What each symbol does to the objects:
gi: vof->nug, noz->lem, kes->mik, ref->gup, buv->nop, vos->dav, rab->lov, tuz->mig, gup->per, sol->sog, kif->gek, kol->tiv, kub->vuz, vam->bol, fad->vam, per->lop, sog->mup, koz->bak, dum->zub, lov->zes, zik->fad, mut->kat, tiv->sib, lop->nuv, zub->ref, bel->koz, nir->noz, sem->ror, dat->lil, mim->vez, rak->lod, ror->dat, mub->kif, lem->kur, nop->tez, kat->sed, kul->riv, vuz->zeg, dav->paf, lus->ret, maf->sem, mig->kes, kur->mub, bol->tuz, dem->vof, zes->diz, lod->beg, diz->der, mel->kol, zeg->rab, tiz->maf, mik->tem, vez->rak, daf->bel, gek->kos, sib->nir, der->lus, tem->dem, biv->kul, vap->mel, los->sol, beg->vos, bak->tiz, lun->kub, nuv->daf, ret->mut, nug->dum, riv->lun, tez->los, lil->mim, paf->zik, mup->vap, kos->biv, sed->buv
fi: vof->vap, noz->dem, kes->los, ref->sib, buv->beg, vos->der, rab->tiz, tuz->nop, gup->nir, sol->zik, kif->zub, kol->mig, kub->bel, vam->sed, fad->kat, per->noz, sog->fad, koz->gek, dum->kol, lov->maf, zik->mut, mut->vez, tiv->kes, lop->lem, zub->tiv, bel->kif, nir->tem, sem->riv, dat->kub, mim->zeg, rak->lov, ror->lun, mub->dum, lem->vof, nop->vos, kat->rak, kul->lop, vuz->koz, dav->lus, lus->lil, maf->kul, mig->tez, kur->nug, bol->buv, dem->mup, zes->sem, lod->zes, diz->ror, mel->tuz, zeg->bak, tiz->biv, mik->sol, vez->rab, daf->mub, gek->ref, sib->mik, der->dat, tem->sog, biv->per, vap->bol, los->paf, beg->diz, bak->kos, lun->daf, nuv->kur, ret->mim, nug->mel, riv->nuv, tez->dav, lil->vuz, paf->ret, mup->vam, kos->gup, sed->lod
si: vof->tiv, noz->dum, kes->mup, ref->lem, buv->paf, vos->mut, rab->ror, tuz->sol, gup->kur, sol->bol, kif->per, kol->tem, kub->tiz, vam->tez, fad->nop, per->mub, sog->tuz, koz->kul, dum->nir, lov->dat, zik->buv, mut->beg, tiv->dem, lop->kif, zub->noz, bel->biv, nir->nug, sem->vuz, dat->rab, mim->zes, rak->der, ror->zeg, mub->gup, lem->zub, nop->zik, kat->vos, kul->bel, vuz->maf, dav->kat, lus->rak, maf->kub, mig->sog, kur->ref, bol->los, dem->kol, zes->lil, lod->lus, diz->mim, mel->mik, zeg->sem, tiz->lun, mik->vap, vez->diz, daf->kos, gek->lop, sib->vof, der->vez, tem->mel, biv->daf, vap->kes, los->vam, beg->ret, bak->riv, lun->bak, nuv->gek, ret->lod, nug->sib, riv->koz, tez->fad, lil->lov, paf->sed, mup->mig, kos->nuv, sed->dav
tu: vof->kes, noz->kol, kes->vam, ref->vof, buv->ret, vos->vez, rab->lun, tuz->zik, gup->nug, sol->buv, kif->noz, kol->sog, kub->biv, vam->dav, fad->vos, per->dum, sog->nop, koz->lop, dum->tem, lov->kub, zik->beg, mut->diz, tiv->mup, lop->zub, zub->dem, bel->per, nir->mel, sem->koz, dat->tiz, mim->sem, rak->dat, ror->bak, mub->nir, lem->tiv, nop->mut, kat->der, kul->kif, vuz->kul, dav->rak, lus->lov, maf->bel, mig->fad, kur->sib, bol->paf, dem->mig, zes->vuz, lod->lil, diz->zeg, mel->sol, zeg->riv, tiz->daf, mik->bol, vez->ror, daf->gup, gek->lem, sib->vap, der->rab, tem->tuz, biv->mub, vap->los, los->sed, beg->mim, bak->nuv, lun->kos, nuv->ref, ret->zes, nug->mik, riv->gek, tez->kat, lil->maf, paf->lod, mup->tez, kos->kur, sed->lus
ve: vof->sib, noz->zub, kes->vap, ref->kur, buv->zik, vos->kat, rab->dat, tuz->sog, gup->mub, sol->tuz, kif->lop, kol->dem, kub->maf, vam->los, fad->tez, per->kif, sog->mig, koz->riv, dum->noz, lov->lil, zik->nop, mut->vos, tiv->vof, lop->gek, zub->lem, bel->kul, nir->dum, sem->zeg, dat->lov, mim->diz, rak->lus, ror->rab, mub->per, lem->ref, nop->fad, kat->dav, kul->koz, vuz->sem, dav->sed, lus->lod, maf->vuz, mig->mup, kur->gup, bol->sol, dem->tiv, zes->mim, lod->ret, diz->vez, mel->tem, zeg->ror, tiz->kub, mik->mel, vez->der, daf->biv, gek->nuv, sib->nug, der->rak, tem->kol, biv->bel, vap->mik, los->bol, beg->mut, bak->lun, lun->tiz, nuv->kos, ret->beg, nug->nir, riv->bak, tez->vam, lil->zes, paf->buv, mup->kes, kos->daf, sed->paf

The rows follow the links: the fewer symbols apart two objects are, the more alike their rows tend to be.

Each row is also shifted at random along 4 hidden directions that mean nothing.

Some objects, each with a row of numbers:
vuz: 10 -12 9 -30 21 25 -23 -9 13 -7 -17 4 14 6 19 30 8 -17 24 23 1 -6 -16 -27 -5 -2 -2 -11 23 0 -29 -23 -16 -30 -2 10 10
nug: -20 -2 26 -2 -20 9 -11 -5 -30 -20 6 1 -32 -12 41 -7 -7 7 31 49 -34 -1 -16 14 -13 25 -27 -20 -12 -24 6 -5 -32 -15 16 10 13
nop: 30 13 -7 -26 -41 -9 15 27 0 17 -8 -1 16 -23 -8 -50 -9 6 -21 10 0 38 -13 17 -9 11 -5 -20 0 9 20 24 -29 -19 9 18 1
zeg: 18 11 4 -39 -6 -2 -20 8 2 1 -5 17 29 -1 15 1 -7 -34 -7 10 17 17 -17 -28 -7 -26 21 -10 23 20 -12 -15 -11 -9 25 -17 -35
per: 31 -10 24 8 16 1 -20 16 -13 -12 -22 12 0 3 3 10 20 -16 8 -20 -17 -15 43 -10 14 4 4 7 -4 8 19 -6 5 11 13 20 -22
mik: 5 13 -7 39 -12 7 27 16 -11 -2 2 0 -10 -13 -21 -7 7 11 -9 -22 -7 -16 19 32 9 23 -17 12 -17 3 13 14 2 17 -7 -16 -23
sog: 20 3 -12 21 -9 19 -1 27 -8 -29 10 -28 -28 1 -8 0 -9 11 -10 4 -7 -30 13 31 -2 -7 4 -4 13 -19 29 24 -2 4 -5 29 6
gup: 1 3 18 -16 17 -11 -12 34 -5 -1 -16 10 12 1 7 41 8 -9 3 -8 -2 -6 36 -8 16 11 3 -4 -7 -3 29 -20 33 -17 4 34 6
tez: -15 -9 9 -10 -4 -8 5 22 15 9 -5 -9 -10 1 -7 -35 -4 18 12 -14 -2 32 2 19 -24 -5 9 -26 13 -2 17 25 2 2 -19 34 23
kes: 0 13 -30 23 -18 20 1 22 -19 -15 7 -22 -7 -15 -19 26 -7 7 -23 9 -3 -32 21 33 7 21 -19 9 -6 -17 26 13 -2 -17 4 4 -10
ref: 0 31 12 -25 -10 -3 -24 36 -32 -20 0 17 -14 -20 34 26 0 -15 -15 40 -7 -3 10 -19 17 26 3 -15 -3 1 23 -9 -4 -7 39 21 -30
vof: 5 -9 32 18 -16 2 22 -6 -19 2 1 11 -7 -9 14 -25 2 10 45 0 -34 11 -3 25 -9 13 -22 -8 -26 -9 9 3 -8 6 -10 -6 18
zub: -3 12 35 -16 15 8 -17 19 -15 -18 10 6 -46 -12 40 8 4 7 32 12 -22 -10 -8 0 1 11 4 -29 -1 2 12 -15 0 24 -2 23 8
daf: 10 -20 4 16 -6 -24 -14 -34 -16 1 -4 0 17 10 -2 8 -8 -11 -3 2 -13 -17 18 -12 25 -5 -7 35 -30 -11 8 -20 10 4 18 -14 -1
vos: 21 24 -18 12 -13 23 19 -3 2 -9 24 3 -5 -6 -9 -21 5 0 -10 -1 10 1 -40 12 -18 -11 8 -4 15 15 -28 16 -29 20 -13 -49 -31
riv: -2 11 7 7 19 3 0 -38 0 -1 4 15 -12 0 24 4 15 3 6 20 -3 -1 -22 -38 15 16 8 19 -9 9 -37 -15 -4 27 13 -18 -4
sed: 18 4 -11 -13 -14 29 4 -4 8 1 5 -16 3 -29 -13 -11 -9 6 -1 13 0 -2 -35 26 -22 14 -25 -20 11 9 -12 4 -46 -23 -11 -10 5
bel: -25 -33 8 16 30 -13 -9 -58 9 10 -10 -8 4 11 -1 36 -2 9 24 -6 -5 -23 2 -7 24 -1 -16 22 -23 -12 -13 -39 29 -3 -18 -5 44
dum: 0 11 25 -20 -16 -6 -1 13 -24 -4 11 10 -11 -14 35 6 -12 14 20 34 -21 3 -12 0 1 20 -9 -20 -8 -13 21 -16 5 -18 0 18 21
kif: 35 -28 26 19 25 9 -27 -2 -9 -18 -23 -6 -2 5 2 11 16 -15 21 -19 -29 -29 49 -4 8 -3 -11 10 -4 -2 19 -11 -6 1 10 29 1
ret: 58 -6 -13 23 13 19 26 -13 22 -1 9 -17 -1 24 -23 -11 13 14 6 -16 3 -18 -20 4 -14 -23 11 20 22 -4 -35 15 6 3 -47 -12 27
ror: -1 -14 10 -38 18 5 -27 -9 14 -1 -3 1 18 3 3 10 -6 -24 0 -6 16 4 -9 -17 -12 -34 9 -21 28 18 -10 -20 -9 -11 -1 -2 -14
kol: 16 9 0 29 -39 2 23 5 -30 3 -5 11 14 -21 -7 -19 2 1 0 11 -26 6 11 30 4 37 -30 15 -31 -9 13 16 -25 -13 15 -19 -19
lov: 9 -19 1 -23 13 -11 -36 -18 22 4 -5 -10 9 -3 -16 -15 -10 -17 -20 -16 15 4 3 -18 -4 -30 15 -6 18 25 0 -13 -20 22 17 5 -21

The symbols that take the first to the second take the third to the fourth, perhaps in another order. What is the fourth?
Answer with the object's name.
10 8 23 -2 -35 1 -1 6 -41 -16 7 9 -20 -23 39 -25 -12 4 22 57 -37 4 -16 11 -6 27 -19 -14 -15 -18 16 3 -36 -9 28 9 1
to -13 -12 -7 -5 -9 -6 1 29 8 -6 2 -24 -10 16 -5 -4 -15 11 4 0 8 5 12 17 -14 -14 6 -14 18 -26 31 20 24 -14 -20 46 33
as 15 -3 -6 -9 -8 32 4 -8 10 5 0 -18 -5 -31 -20 -24 -2 9 9 7 -4 3 -31 33 -19 13 -25 -21 10 20 -4 6 -49 -24 -12 -1 12
to lil

22 -5 0 6 -8 4 -3 34 -4 -22 12 -29 -27 8 -8 -21 -6 12 -5 -1 -13 -11 8 21 -14 -18 12 -12 20 -19 27 28 1 5 -8 37 17
to -41 3 -14 -10 -25 -8 6 44 -2 -9 3 -14 -11 13 -2 -3 -18 9 -21 9 12 15 11 16 -17 -10 12 -19 21 -22 25 23 19 -11 -1 31 6
as -40 15 21 -23 -26 -13 13 15 -24 2 16 18 -8 -5 40 4 -17 3 14 28 -13 16 -18 4 -1 12 -5 -22 -19 -14 15 -16 12 -6 7 -4 -1
to nug

13 23 9 -3 7 -3 6 -23 0 7 3 24 2 2 27 2 12 3 -3 27 1 1 -25 -49 19 18 9 17 -10 11 -35 -11 -5 9 15 -18 -7
to 23 17 32 -18 14 -9 -9 32 -16 -9 -2 19 -20 -10 26 15 4 -1 11 -5 -13 -2 11 -13 12 12 11 -15 -6 8 21 -16 20 18 6 21 -12
as 3 5 -1 39 -4 24 21 7 -11 -13 2 2 -20 -20 -16 -18 18 9 12 -22 -24 -13 19 39 -5 22 -24 5 -17 7 6 16 -21 36 -1 -25 -23
to buv

-35 -9 -6 -7 -8 -5 2 23 11 2 -3 -6 -12 10 -5 -22 -3 8 3 -5 3 30 4 19 -21 -7 8 -26 17 -9 19 26 8 -4 -6 35 18
to 4 1 9 -10 2 14 12 4 20 13 11 0 -12 -22 -14 -36 5 9 10 -21 3 23 -24 27 -26 1 -12 -31 7 31 -6 13 -30 17 -20 -7 0
as -35 -2 10 -12 19 -9 -19 25 -7 -6 -27 12 6 5 10 52 10 -16 4 -12 4 -7 42 -9 10 5 -3 -3 -5 -6 23 -20 30 -11 15 19 -9
to zub

-10 13 2 -30 12 4 -3 1 10 9 -5 24 20 7 18 30 7 -17 6 23 16 11 -20 -38 -3 -2 8 -2 11 8 -28 -23 7 -33 3 -10 -2
to -18 1 -5 -4 21 4 -6 -36 1 6 -3 5 3 6 19 41 -1 9 7 37 7 -13 -18 -31 19 21 -13 20 -15 -8 -29 -25 8 -24 4 -3 30
as -43 -6 10 31 -16 10 16 -5 -15 -3 -1 14 -17 -12 9 -10 8 4 22 2 -22 7 11 30 -15 26 -31 -1 -27 -4 2 9 -18 11 9 -23 -16
to vap

-9 14 -15 27 -13 8 20 17 -11 -1 7 0 2 -16 -22 8 6 10 -13 -18 -4 -11 19 35 2 25 -26 11 -18 -5 16 16 2 2 -2 -18 -16
to 5 -11 7 33 0 5 26 1 -4 6 -5 0 -2 -7 -22 -3 10 15 27 -33 -19 -5 22 43 -4 22 -25 4 -27 1 11 5 11 7 -23 -17 8
as 38 -24 11 9 -10 -36 -7 -11 -19 11 -17 5 43 11 -12 8 -6 -19 -8 -10 -14 -7 39 -8 29 -6 -4 34 -28 -9 26 -18 25 -19 12 -6 5
to daf

-20 3 -18 -24 -38 -16 12 31 1 11 -8 -5 11 -5 -3 -24 -16 4 -20 15 7 38 0 14 -13 7 1 -20 6 -13 27 25 -1 -34 12 34 7
to 24 16 -10 -14 -12 0 31 8 12 26 10 4 20 -16 -22 -16 -4 4 -6 -18 14 20 -32 28 -16 -4 -4 -23 1 19 -8 1 -4 -9 -32 -29 3
as 35 13 -13 29 -20 9 21 26 -13 -5 8 -6 0 -18 -26 1 0 9 -15 -7 -13 -25 19 33 11 20 -10 17 -17 -7 26 16 1 0 -4 -7 -9
to sol

-12 -29 -10 -29 7 11 -56 -28 12 -15 -19 -30 1 -7 -8 6 -16 -15 -19 26 13 -15 4 -13 -2 -14 -7 -5 27 9 5 -12 -41 -14 32 26 -7
to 21 0 12 12 9 -12 -3 -49 -5 5 9 9 -3 1 14 -8 5 6 2 14 -15 -13 -9 -29 27 8 0 29 -21 3 -19 -21 0 24 10 -16 5
as 29 6 23 -9 33 11 2 -13 11 -1 -6 17 -1 8 23 6 19 -9 30 12 -4 3 -25 -36 -1 2 9 1 15 13 -40 -18 -3 2 -6 -6 4
to kif

-46 -3 -5 25 -14 8 17 0 -12 7 -7 5 6 -9 -10 8 4 8 19 -2 -13 4 19 39 0 31 -36 4 -31 -11 12 2 0 -18 1 -12 3
to -8 12 -9 -22 -28 -7 13 17 5 17 -5 4 5 -17 -10 -42 -9 5 -15 6 3 41 -15 17 -11 10 -4 -25 7 13 11 24 -19 -7 7 13 -15
as -1 6 -47 10 -17 5 17 -3 9 7 3 -21 27 21 -16 14 -9 -3 -30 28 29 -8 -15 -8 4 -1 2 32 11 -27 -20 17 8 -49 -1 -6 17
to maf

-41 0 2 34 -7 7 22 3 -10 2 -1 14 -10 -12 -8 -3 11 7 22 -18 -18 9 15 33 -8 21 -25 0 -27 1 6 6 0 7 -4 -25 -14
to -9 3 2 39 0 13 21 9 -12 -4 1 4 -9 -15 -15 -3 15 9 8 -29 -12 -5 19 33 -2 20 -19 3 -24 4 8 11 -1 20 -8 -21 -16
as -6 -7 -33 24 12 6 10 -17 24 0 0 -20 3 25 -12 8 6 7 -17 7 20 -8 -10 -10 -5 -10 14 28 19 -15 -31 18 9 -9 -12 -1 17
to der

7 -40 10 21 11 -2 -28 -32 -13 -14 -26 -16 15 10 -7 23 0 -6 16 6 -22 -31 41 2 15 -1 -28 29 -16 -24 17 -23 0 -30 18 17 16
to 30 16 25 -12 2 -7 -16 30 -23 -16 -11 19 -7 -11 18 10 7 -18 -2 2 -16 -13 28 -19 19 14 10 -5 -3 5 25 -6 2 8 28 23 -23
as -24 2 -17 23 7 15 3 25 3 -16 12 -25 -23 5 -22 34 0 15 -7 -24 8 -29 23 41 -1 0 -8 -6 2 -17 21 9 29 2 -24 4 8
to los

13 -12 -18 24 17 -5 0 -22 29 2 -4 -19 -6 22 -26 -21 6 11 -15 -4 14 -5 3 -18 6 -8 19 26 15 0 -26 19 -2 12 -5 16 14
to -11 -9 7 -35 16 7 -32 -6 15 -8 1 4 4 1 11 2 -3 -27 2 -5 15 7 -12 -18 -16 -35 18 -25 27 26 -18 -15 -16 11 7 -18 -30
as 20 10 -37 -4 -17 2 32 2 17 15 13 -15 42 12 -26 18 -10 4 -20 11 24 -2 -25 8 -1 -12 2 16 8 -16 -20 4 23 -46 -32 -20 26
to zes

24 -5 21 0 13 -11 -18 18 -18 -7 -24 13 15 3 2 22 12 -20 0 -23 -10 -11 44 -6 17 2 5 9 -12 4 28 -14 21 -6 9 18 -11
to -9 -33 14 21 16 -1 -32 -18 -10 -16 -21 -1 11 13 -4 23 7 -11 17 -14 -14 -20 48 3 15 -6 -14 18 -11 -12 17 -16 7 -3 20 8 -3
as -6 0 12 21 -34 -6 23 2 -25 4 -3 15 -3 -15 11 -19 -3 4 18 17 -28 12 -1 27 -4 23 -26 0 -30 -13 10 12 -17 -11 15 -16 -5
to nug

14 -13 -1 -39 6 -27 -20 -6 24 25 -8 0 42 6 -20 -3 -11 -20 -16 -28 23 18 1 -14 9 -41 19 -11 12 17 7 -18 18 -3 -6 -5 -4
to -1 1 12 -20 20 24 -23 -7 13 -18 -13 8 2 4 25 24 7 -16 20 27 4 -5 -18 -28 -16 -5 0 -10 28 8 -34 -19 -28 -19 7 -2 -3
as -9 -11 0 10 -3 -36 -2 -37 -8 23 -1 12 24 13 0 16 -9 -5 -6 -4 1 -8 11 -22 29 -11 -2 29 -37 -16 1 -32 35 1 2 -26 5
to lop

1 12 -24 -16 -24 23 10 -6 9 14 1 -17 13 -29 -18 1 -13 2 -10 15 15 4 -35 28 -15 12 -26 -17 5 7 -7 1 -30 -42 -14 -14 9
to 31 7 -23 21 -4 22 17 -7 9 -14 14 -15 -2 12 -6 -14 7 2 -19 18 9 -11 -23 2 -10 -12 14 22 18 -4 -38 27 -22 -1 -8 -23 -5
as -25 -2 -3 -19 -14 -18 23 27 18 29 -8 2 11 -8 -20 -24 -5 9 -3 -21 13 45 -3 17 -24 0 4 -25 6 1 22 17 15 -11 -22 20 17
to dav

